M = [[178, 152, 143, 152, 136, 111, 144, 172, 100, 100, 111, 101, 94, 139], [134, 141, 152, 144, 103, 120, 145, 117, 93, 96, 114, 116, 112, 151], [127, 124, 122, 126, 110, 118, 126, 130, 109, 117, 122, 108, 119, 118], [104, 112, 112, 112, 158, 138, 115, 117, 190, 162, 123, 130, 186, 113], [107, 114, 118, 114, 179, 138, 121, 109, 165, 171, 99, 130, 195, 124], [132, 126, 121, 127, 103, 120, 125, 138, 100, 121, 135, 110, 99, 116], [92, 106, 107, 104, 172, 136, 109, 97, 119, 157, 137, 136, 183, 117], [88, 101, 94, 96, 130, 155, 104, 111, 200, 181, 176, 145, 147, 95], [94, 109, 111, 110, 126, 147, 120, 103, 133, 128, 113, 107, 122, 104], [79, 99, 92, 93, 119, 170, 104, 104, 202, 168, 176, 129, 140, 91], [94, 108, 110, 108, 105, 136, 112, 101, 132, 168, 153, 133, 142, 114], [98, 112, 113, 109, 163, 170, 123, 106, 157, 134, 111, 126, 143, 113], [94, 110, 118, 114, 117, 149, 129, 101, 151, 129, 94, 111, 119, 108], [79, 97, 98, 97, 117, 154, 110, 100, 218, 194, 150, 136, 142, 93], [94, 110, 114, 112, 110, 150, 122, 104, 139, 122, 124, 112, 110, 105]]
M[-15, 0] -> 178
M[:, 7] -> [172, 117, 130, 117, 109, 138, 97, 111, 103, 104, 101, 106, 101, 100, 104]
M[6, 12] -> 183
M[:, 6] -> [144, 145, 126, 115, 121, 125, 109, 104, 120, 104, 112, 123, 129, 110, 122]
M[2, 8] -> 109
M[-11, 3] -> 114
M[-15, -3] -> 101
M[-10, 9] -> 121
M[-10, -8] -> 125
M[-7] -> [94, 109, 111, 110, 126, 147, 120, 103, 133, 128, 113, 107, 122, 104]
M[7, 7] -> 111
M[1, -14] -> 134
M[6, -10] -> 172
M[-2, 9] -> 194
M[8, 7] -> 103
M[-12, 5] -> 138
M[-15, 4] -> 136
M[13, 11] -> 136
M[3, -1] -> 113
M[5, -7] -> 138
M[9, -2] -> 140
M[6, 13] -> 117
M[-8, 12] -> 147
M[-14, -1] -> 151
M[:, -6] -> [100, 93, 109, 190, 165, 100, 119, 200, 133, 202, 132, 157, 151, 218, 139]
M[-14, 4] -> 103
M[7, 4] -> 130
M[3, -3] -> 130
M[-5, -9] -> 136
M[-1, -14] -> 94
M[-11, -9] -> 138
M[12, 9] -> 129
M[-15, 7] -> 172

B =
145  50 138  83 136 191 146 113  89  79 125  37 141 152  67 166
149 168 111 160  67 119  92 182 150  79  70 136 116 119 118  57
194 125 113 181  80 170 151 177 152  95  71 102 173  98 166  96
B[0][0] => 145
B[1][5] => 119
B[2][15] => 96
B[0] => [145, 50, 138, 83, 136, 191, 146, 113, 89, 79, 125, 37, 141, 152, 67, 166]
B[1][13] => 119
B[0][10] => 125
B[1] => [149, 168, 111, 160, 67, 119, 92, 182, 150, 79, 70, 136, 116, 119, 118, 57]
B[0][14] => 67
B[1][1] => 168
B[1][3] => 160
B[0][8] => 89
B[1][0] => 149
B[1][4] => 67

grid = 128 170 222 136 200 167  89 138  93 101 105 123 114 129 173 144
grid[0]	128
grid[11]	123
grid[8]	93
grid[-12]	200
grid[-9]	138

x =
157	111	158	109	103	134	110	108	117	111	89
109	191	90	193	152	135	110	141	117	187	185
152	123	156	136	158	114	166	77	202	124	129
95	205	88	162	127	167	108	203	69	153	144
136	79	150	92	171	116	207	93	221	88	90
77	157	72	134	133	172	125	223	72	129	121
152	123	155	142	167	111	173	63	208	131	130
108	174	86	192	143	123	94	129	98	189	194
118	170	106	178	134	115	98	123	110	179	192
Indices start at 0.
(0, 0): 157
(7, 1): 174
(1, 6): 110
(8, 8): 110
(2, 4): 158
(6, 6): 173
(5, 1): 157
(6, 1): 123
(5, 4): 133
(1, 4): 152
(8, 2): 106
(7, 4): 143
(8, 7): 123
(4, 0): 136
(6, 2): 155
(1, 2): 90
(6, 0): 152
(7, 5): 123
(7, 8): 98
(4, 4): 171
(6, 3): 142
(3, 0): 95
(7, 3): 192
(3, 2): 88
(7, 6): 94
(8, 4): 134
(1, 8): 117
(2, 2): 156
(1, 3): 193
(4, 7): 93

arr =
[[107 140 112 170  79 191  83  97]
 [ 87 143 135 178  92 198  76  72]
 [ 91  90 173 139 187  98  78  70]
 [170 198 179 189 177 181 155 121]
 [155 197 170 199 171 162 113 117]
 [ 61  82  79  92  80 125  94  88]
 [ 80 146 113 180  90 198  85  75]
 [200 126 133  73  56 137 184 146]
 [ 94 109 174 118 190 107  79  63]
 [139 141 103 158  73 107 160 143]
 [136 173 155 142 112 159 132  73]
 [100 137 125 170  78 203 100  89]]
Rows and columns are counted from 0.
row 0 col 0 = 107
row 7 col 7 = 146
row 7 col 4 = 56
row 1 col 5 = 198
row 6 col 7 = 75
row 3 col 4 = 177
row 10 col 7 = 73
row 3 col 0 = 170
row 10 col 0 = 136
row 3 col 6 = 155
row 8 col 2 = 174
row 10 col 6 = 132
row 10 col 4 = 112
row 5 col 6 = 94
row 8 col 4 = 190
row 5 col 5 = 125
row 3 col 3 = 189
row 0 col 5 = 191
row 4 col 2 = 170
row 4 col 7 = 117
row 8 col 1 = 109
row 4 col 3 = 199
row 9 col 6 = 160
row 5 col 7 = 88
row 11 col 2 = 125
row 1 col 2 = 135
row 1 col 1 = 143
row 0 col 1 = 140
row 11 col 1 = 137

a =
217  97 119 156  81  79 205
 93 191 208  73 129  65  95
142  38  56 230 187 136 142
 81  88  96 125  98  53  87
180  40  60 225 154 129 176
146  26  44 188  81  86 142
220  89 115 169 108  56 211
192  37  58 212 102 122 184
 85  81  95 121  62  74  87
171  40  55 192  65 141 165
215  65  90 197 119  94 205
Rows and columns are counted from 0.
(0, 0) -> 217
(3, 1) -> 88
(10, 6) -> 205
(8, 5) -> 74
(8, 2) -> 95
(7, 1) -> 37
(0, 4) -> 81
(9, 1) -> 40
(6, 1) -> 89
(0, 3) -> 156
(10, 1) -> 65
(9, 0) -> 171
(4, 6) -> 176
(7, 3) -> 212
(5, 6) -> 142
(1, 1) -> 191
(7, 6) -> 184
(9, 4) -> 65
(3, 3) -> 125
(1, 6) -> 95
(5, 2) -> 44
(3, 6) -> 87

m =
114 130 115 133 129 124 194 115 119  90 125 115 119
134 134 154 132 136 142  91 137 147 154 139 139 123
133 133 154 132 135 141  93 136 147 153 139 138 122
137 137 137 138 138 137  98 138 137 144 137 140 135
136 136 147 135 137 140  92 138 143 151 139 141 128
144 147 125 151 146 136  99 142 131 136 142 146 148
 97 116 127 115 117 121 228 102 124  81 117  98  93
m[-7][-13]	114
m[-7][-1]	119
m[6][4]	117
m[:, -2]	[115, 139, 138, 140, 141, 146, 98]
m[0][7]	115
m[-7][-7]	194
m[-2][-5]	131
m[:, -13]	[114, 134, 133, 137, 136, 144, 97]
m[:, -1]	[119, 123, 122, 135, 128, 148, 93]
m[2][-12]	133
m[-1]	[97, 116, 127, 115, 117, 121, 228, 102, 124, 81, 117, 98, 93]
m[5][7]	142
m[1][-3]	139
m[-3][12]	128
m[0][-12]	130
m[1]	[134, 134, 154, 132, 136, 142, 91, 137, 147, 154, 139, 139, 123]
m[:, 10]	[125, 139, 139, 137, 139, 142, 117]
m[3]	[137, 137, 137, 138, 138, 137, 98, 138, 137, 144, 137, 140, 135]
m[3][-4]	144
m[-5][-5]	147
m[-2][12]	148
m[0]	[114, 130, 115, 133, 129, 124, 194, 115, 119, 90, 125, 115, 119]
m[5][-9]	146
m[3][8]	137
m[-2]	[144, 147, 125, 151, 146, 136, 99, 142, 131, 136, 142, 146, 148]
m[:, 3]	[133, 132, 132, 138, 135, 151, 115]
